Here is a tiny trained network, its code and every weight. The questions are about switching its units off for an input and a class, where a switched-off unit gives its printed mean instead of its output.

import numpy as np


def w(rows, s, z=0):
    codes = np.array(rows[::2]) - 128.0
    scale = np.full(codes.shape[1], s)
    scale[-1] = z or s
    return codes * scale


def f(y):
    return np.maximum(y, 0)


def log_softmax(a):
    a = a - a.max(-1, keepdims=True)
    return a - np.log(np.exp(a).sum(-1, keepdims=True))


def net(x, mask):
    res = np.array(x, float).reshape(1, 7) / 4 @ E
    y = f(res @ A[0][:, :-1].T + A[0][:, -1])
    res = res + np.where(mask, y, B[0][:, -1]) @ B[0][:, :-1]
    return log_softmax(res[-1] @ U[:, :-1].T + U[:, -1])


A, B = {}, {}
E = w([
[148,159,107,201,124,126,241,113,59,233],'x0',
[222,197,164,136,254,64,152,72,163,76],'x1',
[249,132,110,79,96,243,75,62,74,151],'x2',
[136,58,208,126,106,193,233,109,131,53],'x3',
[125,122,129,139,130,128,124,122,121,122],'x4',
[81,101,177,26,178,102,133,116,15,173],'x5',
[48,215,161,111,117,176,121,23,187,161],'x6',
],0.0084)
A[0] = w([
[68,90,67,128,75,147,73,152,106,144,125],'neuron 1',
[73,128,121,129,134,93,157,158,159,111,11],'neuron 2',
[108,97,189,69,139,173,114,157,171,54,119],'neuron 3',
[98,107,103,123,69,136,149,137,120,157,10],'neuron 4',
[104,109,158,32,195,90,119,134,105,141,119],'neuron 5',
[42,108,147,166,161,69,154,157,162,98,74],'neuron 6',
[146,79,130,97,133,119,84,164,136,81,155],'neuron 7',
[207,108,79,99,104,196,69,67,113,118,59],'neuron 8',
[193,33,90,157,134,74,124,218,89,127,53],'neuron 9',
[170,118,127,189,98,136,124,113,208,112,20],'neuron 10',
[166,127,154,150,220,117,130,117,150,106,16],'neuron 11',
[117,117,111,95,147,123,146,112,115,136,58],'neuron 12',
[104,137,159,68,130,117,145,108,51,148,50],'neuron 13',
[159,148,72,221,93,157,88,185,196,116,105],'neuron 14',
[80,120,127,118,158,107,126,160,164,94,47],'neuron 15',
[78,120,147,171,146,57,182,158,123,150,31],'neuron 16',
[103,109,129,140,123,93,136,149,208,134,95],'neuron 17',
[26,164,151,117,109,159,112,14,174,156,145],'neuron 18',
[170,114,94,116,107,108,155,171,82,99,50],'neuron 19',
[155,173,87,103,199,92,90,112,152,116,143],'neuron 20',
[106,168,30,151,150,77,47,178,106,187,119],'neuron 21',
[176,157,130,109,202,95,154,94,147,106,32],'neuron 22',
[93,99,163,78,166,107,102,147,59,162,87],'neuron 23',
[135,58,171,116,121,161,233,127,126,69,80],'neuron 24',
[224,133,140,96,95,164,117,103,112,142,3],'neuron 25',
[146,133,101,188,138,127,251,117,67,210,78],'neuron 26',
[63,70,110,143,76,190,128,170,118,151,20],'neuron 27',
[177,152,135,147,199,100,158,87,125,102,21],'neuron 28',
[115,108,88,91,49,102,125,116,135,149,10],'neuron 29',
[124,140,72,101,170,86,24,135,126,170,32],'neuron 30',
],0.012,0.0075)
B[0] = w([
[148,75,201,187,136,82,90,193,153,129,200],'neuron 1',
[133,177,125,100,98,127,75,113,59,148,163],'neuron 2',
[142,65,146,113,68,182,135,71,157,108,218],'neuron 3',
[120,128,194,147,141,125,86,176,148,119,154],'neuron 4',
[72,166,75,171,99,90,139,149,139,55,208],'neuron 5',
[125,135,88,92,103,144,71,110,52,187,215],'neuron 6',
[175,97,125,55,151,84,134,117,166,110,191],'neuron 7',
[134,157,90,108,96,97,75,112,21,167,214],'neuron 8',
[223,220,138,86,204,117,184,141,152,152,207],'neuron 9',
[47,179,71,170,157,136,159,169,111,62,171],'neuron 10',
[93,135,197,183,117,91,125,172,119,154,178],'neuron 11',
[96,117,112,132,156,133,126,157,121,109,138],'neuron 12',
[79,188,73,191,124,126,136,156,138,85,180],'neuron 13',
[67,164,75,166,122,117,182,140,123,61,207],'neuron 14',
[172,142,116,93,91,122,60,99,83,134,169],'neuron 15',
[141,139,98,92,95,140,62,93,83,160,187],'neuron 16',
[157,124,72,139,111,106,117,107,77,144,177],'neuron 17',
[234,165,114,49,216,85,174,174,175,143,253],'neuron 18',
[150,157,112,70,149,77,136,138,191,179,161],'neuron 19',
[155,60,178,152,86,146,136,150,160,143,213],'neuron 20',
[75,86,161,93,158,240,177,59,139,144,222],'neuron 21',
[95,118,204,192,142,78,101,198,129,189,191],'neuron 22',
[96,205,77,196,120,103,176,131,125,61,192],'neuron 23',
[45,132,155,124,149,254,175,70,150,182,210],'neuron 24',
[100,162,98,126,115,127,69,104,52,172,181],'neuron 25',
[205,23,116,103,56,111,106,60,171,46,223],'neuron 26',
[90,121,180,219,180,86,86,201,138,184,188],'neuron 27',
[99,98,180,168,153,112,60,186,132,133,184],'neuron 28',
[104,117,192,142,103,106,116,138,131,120,147],'neuron 29',
[104,86,144,124,87,219,175,61,146,135,188],'neuron 30',
],0.009,0.015)
U = w([
[104,91,239,202,117,92,81,191,128,156,100],'0',
[126,152,74,97,90,121,44,91,2,178,96],'1',
[173,43,127,102,60,100,99,85,165,25,251],'2',
[58,198,60,192,121,119,177,146,116,16,95],'3',
[71,107,182,122,130,225,194,59,135,173,101],'4',
[203,196,135,53,184,90,174,158,171,158,98],'5',
],0.0085,0.019)

Each question gives the input, the list of numbers given to net, and the class t.
The units are the neurons (one row each of A and B). Each row of codes is followed by its name. A weight is (code - 128) times the scale printed after its matrix; where a second scale follows, it is the last column's (A, B and U).
mask holds one flag per neuron, in row order. A switched-off neuron (its flag False) gives its mean, the last column of its row in B, instead of its output. The means were averaged over made-up inputs and are rounded, as every weight is.
A unit's drop is (log p(t) with every unit on - log p(t) with that unit switched off) / (log p(t) with every unit on - log p(t) with every unit switched off).
The circuit of an input: a set's keep is (log p(t) with only the set's units on - log p(t) with every unit switched off) / (log p(t) with every unit on - log p(t) with every unit switched off). Starting from the 12 units with the biggest drops (on a tie, the unit counted first), units are removed one at a time, each time the one whose removal leaves the highest keep (on an exact tie, the one counted first), for as long as the keep stays at least 0.8.
units of the circuit, in order: the units of the circuit, biggest drop first
most important unit: the unit with the biggest drop
top k neurons: the k neurons with the biggest drops, biggest first
drop when u is switched off: that unit's drop, to one decimal
input [-7,0,4,8,8,-2,1], class 4: units of the circuit, in order	neuron 24
input [4,-8,-5,-8,-4,-5,2], class 0: top 3 neurons	neuron 1; neuron 27; neuron 24
input [-1,1,4,-8,4,1,8], class 4: top 3 neurons	neuron 30; neuron 21; neuron 9
input [8,4,5,0,8,8,8], class 2: top 2 neurons	neuron 26; neuron 9
input [-3,7,-8,-4,2,-6,7], class 1: top 3 neurons	neuron 6; neuron 17; neuron 15
input [0,7,-4,7,-1,-3,5], class 0: top 3 neurons	neuron 22; neuron 28; neuron 21
input [-6,-7,-7,8,5,-7,3], class 4: top 2 neurons	neuron 24; neuron 3
input [-2,-1,-3,-4,-6,5,-2], class 3: top 2 neurons	neuron 23; neuron 5
input [-4,-3,2,-7,-8,-6,8], class 5: top 4 neurons	neuron 18; neuron 24; neuron 3; neuron 26
input [0,-8,-4,2,6,3,8], class 0: top 2 neurons	neuron 27; neuron 1
input [7,-5,-3,3,1,4,-8], class 5: top 2 neurons	neuron 9; neuron 19
input [-7,8,5,6,1,-8,7], class 0: units of the circuit, in order	neuron 22; neuron 11
input [7,7,3,6,-6,-8,-8], class 3: drop when neuron 7 is switched off	0.1
input [-1,-2,-3,5,2,2,-6], class 5: most important unit	neuron 9
input [-4,0,1,7,6,-3,-2], class 4: drop when neuron 26 is switched off	0.2
input [7,3,2,-4,4,2,7], class 2: drop when neuron 9 is switched off	0.6
